Here is a tiny trained network, its code and every weight. The questions are about switching its units off for an input and a target symbol, where a switched-off unit gives its printed mean instead of its output.

import numpy as np


def w(rows, s, z=0):
    codes = np.array(rows[::2]) - 128.0
    scale = np.full(codes.shape[1], s)
    scale[-1] = z or s
    return codes * scale


def f(y):
    return np.maximum(y, 0)


def softmax(a):
    e = np.exp(a - a.max(-1, keepdims=True))
    return e / e.sum(-1, keepdims=True)


def log_softmax(a):
    a = a - a.max(-1, keepdims=True)
    return a - np.log(np.exp(a).sum(-1, keepdims=True))


def net(x, mask):
    ids = ['ΛΦΩβγδεζθξσ'.index(c) for c in x.split()]
    T = len(ids)
    res = E[ids] + P[:T]
    u = 0
    for l in range(2):
        q, k, v = (res @ M[l].T for M in (Q, K, V))
        z = softmax(np.where(np.tri(T) > 0, q @ k.T / 2**0.5, -1e9)) @ v
        res = res + np.where(mask[u], z, O[l][:, -1]) @ O[l][:, :-1]
        u += 1
        y = f(res @ A[l][:, :-1].T + A[l][:, -1])
        res = res + np.where(mask[u : u + 4], y, B[l][:, -1]) @ B[l][:, :-1]
        u += 4
    return log_softmax(res[-1] @ U[:, :-1].T + U[:, -1])


Q, K, V, O, A, B = {}, {}, {}, {}, {}, {}
E = w([
[58,171,137,197,103,69,134,54,159,144,108,103],'Λ',
[99,107,214,220,150,132,103,166,144,62,221,179],'Φ',
[81,26,147,157,172,94,192,56,117,85,135,98],'Ω',
[80,141,187,113,167,96,120,166,122,89,115,132],'β',
[152,123,192,118,144,111,145,106,74,90,167,81],'γ',
[99,79,165,91,169,94,146,165,92,206,70,166],'δ',
[52,127,99,83,116,175,77,118,253,156,147,133],'ε',
[77,68,175,48,91,160,82,106,128,80,125,62],'ζ',
[180,106,152,148,190,89,152,162,165,154,206,144],'θ',
[129,121,126,134,82,235,171,113,124,174,149,210],'ξ',
[143,186,224,159,103,192,115,83,126,184,101,129],'σ',
],0.019)
P = w([
[151,165,88,101,97,18,153,186,71,103,181,112],'0',
[159,100,92,125,178,156,129,10,154,96,87,144],'1',
[140,123,101,141,190,157,128,75,109,94,91,94],'2',
[122,128,106,132,182,151,111,105,84,110,139,87],'3',
[111,136,101,128,163,142,114,124,90,124,175,69],'4',
[106,152,107,121,139,136,104,126,80,158,186,75],'5',
[83,147,115,107,132,105,132,145,96,137,207,69],'6',
[71,154,133,97,116,98,133,137,113,150,221,89],'7',
[64,155,156,86,116,81,161,154,123,157,234,122],'8',
[53,149,196,75,95,87,181,129,146,168,211,161],'9',
],0.011)
Q[0] = w([
[121,134,232,28,42,71,209,124,207,123,146,182],'L0H1',
[250,111,43,157,105,136,69,189,161,60,2,120],'L0H1',
],0.0049)
K[0] = w([
[157,176,150,96,2,50,147,174,134,140,149,143],'L0H1',
[176,101,104,167,198,153,140,44,152,64,50,166],'L0H1',
],0.0075)
V[0] = w([
[210,168,200,115,94,177,110,67,81,20,136,20],'L0H1',
[70,133,2,89,137,171,73,168,143,54,182,58],'L0H1',
],0.0051)
O[0] = w([
[179,58,153,121,70,113,127,149,182,234,93,172,54],'L0H1',
[136,150,186,142,149,143,164,172,112,148,38,249,254],'L0H1',
],0.012,0.0046)
A[0] = w([
[143,85,53,74,87,130,152,114,169,255,166,27,54],'L0N1',
[213,179,79,105,139,64,101,179,155,75,122,127,2],'L0N2',
[191,233,39,182,196,61,160,118,163,190,158,172,168],'L0N3',
[129,154,147,224,68,162,139,109,109,126,159,131,149],'L0N4',
],0.006,0.004)
B[0] = w([
[97,123,137,204,144,113,80,78,97,111,194,179,163],'L0N1',
[196,177,107,107,81,120,103,152,248,122,83,180,132],'L0N2',
[38,134,139,112,59,180,140,162,189,121,30,97,215],'L0N3',
[52,68,84,50,124,167,109,129,126,111,160,118,253],'L0N4',
],0.011,0.0033)
Q[1] = w([
[196,94,95,238,57,156,2,135,82,36,49,116],'L1H1',
[46,139,242,40,71,71,195,86,149,136,201,179],'L1H1',
],0.0036)
K[1] = w([
[211,72,82,156,187,154,159,106,173,124,59,113],'L1H1',
[138,191,158,69,3,93,152,243,93,185,183,102],'L1H1',
],0.0056)
V[1] = w([
[175,160,188,132,254,72,54,198,151,96,196,130],'L1H1',
[111,54,136,95,115,246,144,178,134,114,203,160],'L1H1',
],0.0055)
O[1] = w([
[92,22,99,45,142,141,101,207,104,113,101,159,55],'L1H1',
[246,106,120,151,111,59,71,117,118,68,12,90,253],'L1H1',
],0.012,0.0054)
A[1] = w([
[157,171,120,93,173,47,168,82,100,254,56,201,128],'L1N1',
[127,170,79,164,81,130,97,184,192,113,129,160,3],'L1N2',
[218,99,140,90,135,145,188,124,27,132,197,158,90],'L1N3',
[69,48,176,92,141,193,125,174,136,230,155,157,83],'L1N4',
],0.0073,0.004)
B[1] = w([
[160,120,97,145,154,170,105,193,101,165,142,77,254],'L1N1',
[138,68,117,137,248,146,94,80,173,143,131,143,231],'L1N2',
[172,150,113,145,168,86,103,101,142,103,76,127,215],'L1N3',
[157,141,111,131,128,105,190,95,112,121,132,145,224],'L1N4',
],0.012,0.0026)
U = w([
[137,177,237,125,141,185,143,94,156,157,225,132,143],'Λ',
[113,50,137,67,61,135,83,116,151,115,64,126,86],'Φ',
[72,126,117,166,98,93,150,97,146,149,95,154,85],'Ω',
[170,150,46,90,49,169,221,127,140,92,147,194,255],'β',
[127,55,131,176,134,65,195,81,164,182,123,216,144],'γ',
[100,141,61,69,167,167,114,129,94,116,177,72,90],'δ',
[97,203,211,123,177,169,163,148,111,84,46,216,165],'ε',
[181,99,183,182,95,161,207,214,254,156,121,134,163],'ζ',
[125,142,108,65,189,145,99,98,223,118,146,159,123],'θ',
[202,209,125,134,139,55,84,109,168,82,139,127,106],'ξ',
[104,78,142,217,108,120,53,125,144,113,192,195,74],'σ',
],0.0054,0.0036)

Each question gives the input, a string of symbols that net reads in full, and the target symbol t.
The units are the heads (2 rows each of Q, K, V and O) and the neurons (one row each of A and B). Each row of codes is followed by its name. A weight is (code - 128) times the scale printed after its matrix; where a second scale follows, it is the last column's (O, A, B and U).
mask holds one flag per unit, layer by layer, with each layer's heads first. A switched-off unit (its flag False) gives its mean, the last column of its rows in O or B, instead of its output. The means were averaged over made-up inputs and are rounded, as every weight is.
A unit's drop is (log p(t) with every unit on - log p(t) with that unit switched off) / (log p(t) with every unit on - log p(t) with every unit switched off).
The circuit of an input: a set's keep is (log p(t) with only the set's units on - log p(t) with every unit switched off) / (log p(t) with every unit on - log p(t) with every unit switched off). Starting from all 10 units, units are removed one at a time, each time the one whose removal leaves the highest keep (on an exact tie, the one counted first), for as long as the keep stays at least 0.8.
units of the circuit, in order: the units of the circuit, biggest drop first
most important unit: the unit with the biggest drop
top k neurons: the k neurons with the biggest drops, biggest first
k most important neurons of layer l: the k neurons of layer l with the biggest drops, biggest first
drop of u: that unit's drop, to one decimal
input Λ Ω Λ, target Λ: units of the circuit, in order => (L1H1)
input ε ζ ε Φ ξ ζ θ, target ζ: units of the circuit, in order => (L0N3; L0H1)
input δ γ Φ σ σ δ Λ Λ, target δ: units of the circuit, in order => (L0H1; L1H1)
input ξ β Λ σ Ω γ ε ε ξ β, target ξ: units of the circuit, in order => (L1H1; L0N4; L0H1)
input ξ σ ε ζ Ω Λ ξ δ, target ξ: units of the circuit, in order => (L1H1; L0N4; L0H1)
input Λ ε Ω Φ γ β Λ ε ε, target Λ: top 3 neurons => (L0N3; L0N4; L1N3)
input ζ Λ ζ ε Λ δ, target ζ: units of the circuit, in order => (L1N1; L0H1)
input ζ ε β ζ ζ ξ, target ζ: units of the circuit, in order => (L0H1; L1N1)
input ε ε ε ε Λ ξ ξ Ω, target ξ: 2 most important neurons of layer 0 => (L0N4; L0N3)
input Λ ε θ ζ ε, target Λ: units of the circuit, in order => (L1H1; L0N3)
input γ Φ ε Ω σ δ γ ζ ε, target γ: top 2 neurons => (L1N4; L0N1)
input ζ ξ Λ ξ Φ Λ ξ Ω, target ζ: units of the circuit, in order => (L0H1; L1N1; L1H1)
input ξ Λ ε ε ξ ε ε, target ξ: 2 most important neurons of layer 0 => (L0N4; L0N3)
input Λ Ω Λ γ, target Λ: most important unit => L1H1
input ζ Ω ε ε Λ ζ ε, target ζ: top 2 neurons => (L1N1; L0N4)
input ε ξ ξ ξ γ ζ β ε ξ γ, target ξ: top 3 neurons => (L1N3; L0N3; L0N4)
input Λ Λ ζ ζ σ, target Λ: units of the circuit, in order => (L1H1; L0N3)
input Ω ε ε δ ε ε ξ δ ξ ε, target ξ: units of the circuit, in order => (L1H1; L0N4)
input γ ε ε β ε θ, target ζ: drop of L0H1 => 0.3
input γ γ ε, target γ: most important unit => L0H1
input ε ε Λ ε Ω Φ Φ σ Φ δ, target Φ: drop of L0H1 => 0.2
input ε ξ ε ε ζ Λ ε Ω, target ε: drop of L0H1 => 0.9
input ε ε θ, target ε: drop of L0N3 => 0.3
